Below are the code and all the weights of a small trained network. Each question names an input and a class and asks about switching units off, where a switched-off unit gives its printed mean instead of its output.

import numpy as np


def w(rows, s, z=0):
    codes = np.array(rows[::2]) - 128.0
    scale = np.full(codes.shape[1], s)
    scale[-1] = z or s
    return codes * scale


def norm(h):
    return h / np.sqrt((h * h).mean(-1, keepdims=True) + 1e-5)


def f(y):
    return np.maximum(y, 0)


def log_softmax(a):
    a = a - a.max(-1, keepdims=True)
    return a - np.log(np.exp(a).sum(-1, keepdims=True))


def net(x, mask):
    res = np.array(x, float).reshape(1, 8) / 4 @ E
    u = 0
    for l in range(3):
        y = f(norm(res) @ A[l][:, :-1].T + A[l][:, -1])
        res = res + np.where(mask[u : u + 8], y, B[l][:, -1]) @ B[l][:, :-1]
        u += 8
    return log_softmax(norm(res)[-1] @ U[:, :-1].T + U[:, -1])


A, B = {}, {}
E = w([
[140,136,142,138,119,124,121,137,121],'x0',
[70,104,93,119,107,126,17,111,114],'x1',
[90,78,187,117,162,164,141,119,97],'x2',
[134,177,138,39,79,199,110,164,95],'x3',
[97,148,121,156,167,162,128,154,163],'x4',
[144,139,160,174,71,203,115,6,160],'x5',
[134,117,116,134,136,141,128,137,124],'x6',
[150,117,120,145,127,146,122,148,122],'x7',
],0.011)
A[0] = w([
[200,153,6,143,82,81,106,209,193,4],'L0N1',
[151,133,142,136,43,217,155,240,80,177],'L0N2',
[209,1,81,49,86,45,146,135,64,124],'L0N3',
[50,164,92,152,218,199,124,230,251,54],'L0N4',
[74,18,241,139,124,202,128,161,92,63],'L0N5',
[85,79,38,198,197,59,134,50,161,147],'L0N6',
[135,204,49,179,51,113,120,80,186,132],'L0N7',
[86,160,125,79,135,211,117,173,13,63],'L0N8',
],0.0077,0.0036)
B[0] = w([
[74,84,195,2,187,64,104,45,162,226],'L0N1',
[103,146,100,169,98,41,191,60,160,254],'L0N2',
[133,216,169,207,162,152,101,59,61,231],'L0N3',
[160,235,203,192,129,94,77,56,68,227],'L0N4',
[112,68,210,15,215,110,127,48,180,226],'L0N5',
[144,121,226,138,32,195,131,211,151,253],'L0N6',
[108,68,184,41,211,145,150,46,144,241],'L0N7',
[77,185,135,45,49,93,141,142,194,236],'L0N8',
],0.0087,0.0057)
A[1] = w([
[97,166,135,123,166,112,111,168,151,32],'L1N1',
[146,57,115,193,143,63,102,135,167,141],'L1N2',
[115,143,129,99,148,73,129,237,78,53],'L1N3',
[84,163,150,123,145,166,91,94,101,169],'L1N4',
[110,128,115,113,78,95,141,82,68,196],'L1N5',
[116,163,59,74,116,143,119,128,179,123],'L1N6',
[120,89,98,91,184,61,89,134,145,255],'L1N7',
[85,99,108,110,63,154,9,172,116,2],'L1N8',
],0.013,0.0043)
B[1] = w([
[143,177,89,194,188,101,100,76,90,163],'L1N1',
[38,183,158,107,27,196,139,196,120,158],'L1N2',
[126,119,15,126,106,220,133,75,76,178],'L1N3',
[227,89,116,217,120,66,118,134,103,254],'L1N4',
[101,165,123,214,171,102,93,166,159,226],'L1N5',
[84,71,181,116,56,118,165,156,116,182],'L1N6',
[121,20,114,118,160,182,100,171,162,231],'L1N7',
[234,61,87,180,131,130,251,161,227,167],'L1N8',
],0.011,0.0086)
A[2] = w([
[218,133,149,190,71,124,159,149,132,104],'L2N1',
[239,181,35,51,51,130,71,68,221,90],'L2N2',
[89,128,204,147,7,177,154,236,141,2],'L2N3',
[173,152,43,41,65,55,75,84,127,75],'L2N4',
[232,187,164,132,109,196,60,60,60,90],'L2N5',
[151,166,29,81,136,210,60,254,66,75],'L2N6',
[235,207,154,118,156,117,226,162,113,14],'L2N7',
[125,59,190,110,71,249,124,52,212,207],'L2N8',
],0.008,0.0045)
B[2] = w([
[100,155,60,167,131,86,165,133,103,170],'L2N1',
[45,117,237,32,183,233,113,144,96,145],'L2N2',
[71,210,101,77,50,65,129,174,129,159],'L2N3',
[111,138,228,130,101,149,104,129,120,142],'L2N4',
[88,95,79,219,155,111,56,132,78,157],'L2N5',
[52,154,58,184,153,227,161,43,4,143],'L2N6',
[234,1,126,138,63,140,147,216,170,150],'L2N7',
[109,178,14,48,175,95,125,181,76,247],'L2N8',
],0.0089,0.012)
U = w([
[66,149,34,122,181,221,115,61,41,103],'0',
[25,195,169,80,25,165,118,207,124,63],'1',
[101,51,254,21,217,197,88,85,162,107],'2',
[117,125,101,142,152,71,137,137,121,202],'3',
[241,51,69,128,100,164,209,184,221,22],'4',
[110,147,121,134,162,87,118,142,107,171],'5',
[190,224,194,205,122,142,49,65,87,1],'6',
[122,141,123,107,155,90,106,159,122,142],'7',
],0.0089,0.0035)

Each question gives the input, the list of numbers given to net, and the class t.
The units are the neurons (one row each of A and B). Each row of codes is followed by its name. A weight is (code - 128) times the scale printed after its matrix; where a second scale follows, it is the last column's (A, B and U).
mask holds one flag per neuron, layer by layer. A switched-off neuron (its flag False) gives its mean, the last column of its row in B, instead of its output. The means were averaged over made-up inputs and are rounded, as every weight is.
A unit's drop is (log p(t) with every unit on - log p(t) with that unit switched off) / (log p(t) with every unit on - log p(t) with every unit switched off).
The circuit of an input: a set's keep is (log p(t) with only the set's units on - log p(t) with every unit switched off) / (log p(t) with every unit on - log p(t) with every unit switched off). Starting from the 12 units with the biggest drops (on a tie, the unit counted first), units are removed one at a time, each time the one whose removal leaves the highest keep (on an exact tie, the one counted first), for as long as the keep stays at least 0.8.
circuit, biggest first: the units of the circuit, biggest drop first
unit that matters most: the unit with the biggest drop
k most important neurons: the k neurons with the biggest drops, biggest first
top k neurons in layer l: the k neurons of layer l with the biggest drops, biggest first
input [4,6,-2,-5,-8,-6,-7,1], class 6: unit that matters most -> L0N3
input [-6,-5,-2,-2,-7,1,6,6], class 6: 3 most important neurons -> L0N3, L2N8, L1N8
input [1,3,3,5,6,-5,3,-4], class 6: circuit, biggest first -> L0N4, L2N8
input [3,0,-6,-6,8,-2,-2,1], class 6: 2 most important neurons -> L0N4, L0N6
input [-1,-2,8,-6,-8,-5,-6,8], class 2: 2 most important neurons -> L0N5, L0N4
input [-4,-4,-2,1,-5,-3,-3,3], class 6: 2 most important neurons -> L0N3, L2N8
input [3,8,8,-8,-6,2,7,-3], class 1: 4 most important neurons -> L1N2, L0N6, L0N7, L0N1
input [-8,0,4,4,2,6,3,0], class 3: 2 most important neurons -> L2N8, L1N3
input [-4,-4,2,5,-1,-3,4,-5], class 1: top 2 neurons in layer 1 -> L1N4, L1N6
input [8,4,4,3,-2,3,8,2], class 3: top 2 neurons in layer 2 -> L2N8, L2N2
input [-2,6,6,5,2,3,-7,-5], class 7: circuit, biggest first -> L2N8, L1N4, L1N3
input [-7,8,-3,-1,1,-5,-3,-4], class 4: circuit, biggest first -> L1N8, L0N6
input [-5,4,-8,-3,-4,-3,8,-6], class 2: top 2 neurons in layer 0 -> L0N1, L0N7
input [-4,4,6,-7,-1,-7,5,2], class 0: 3 most important neurons -> L1N3, L0N2, L2N6
input [-5,2,-6,7,4,-8,-1,8], class 0: 3 most important neurons -> L1N3, L2N6, L1N7
input [0,-5,-5,-2,2,6,3,-1], class 0: 2 most important neurons -> L2N8, L1N8
input [5,-8,0,-4,6,-3,7,-1], class 4: top 3 neurons in layer 1 -> L1N5, L1N4, L1N6
input [-8,-6,-4,4,2,8,-4,-8], class 0: circuit, biggest first -> L2N8, L2N5
input [5,2,-6,3,-5,0,1,5], class 2: 2 most important neurons -> L0N1, L0N7
input [5,-8,-7,1,8,8,3,8], class 0: circuit, biggest first -> L2N2, L2N8, L1N5
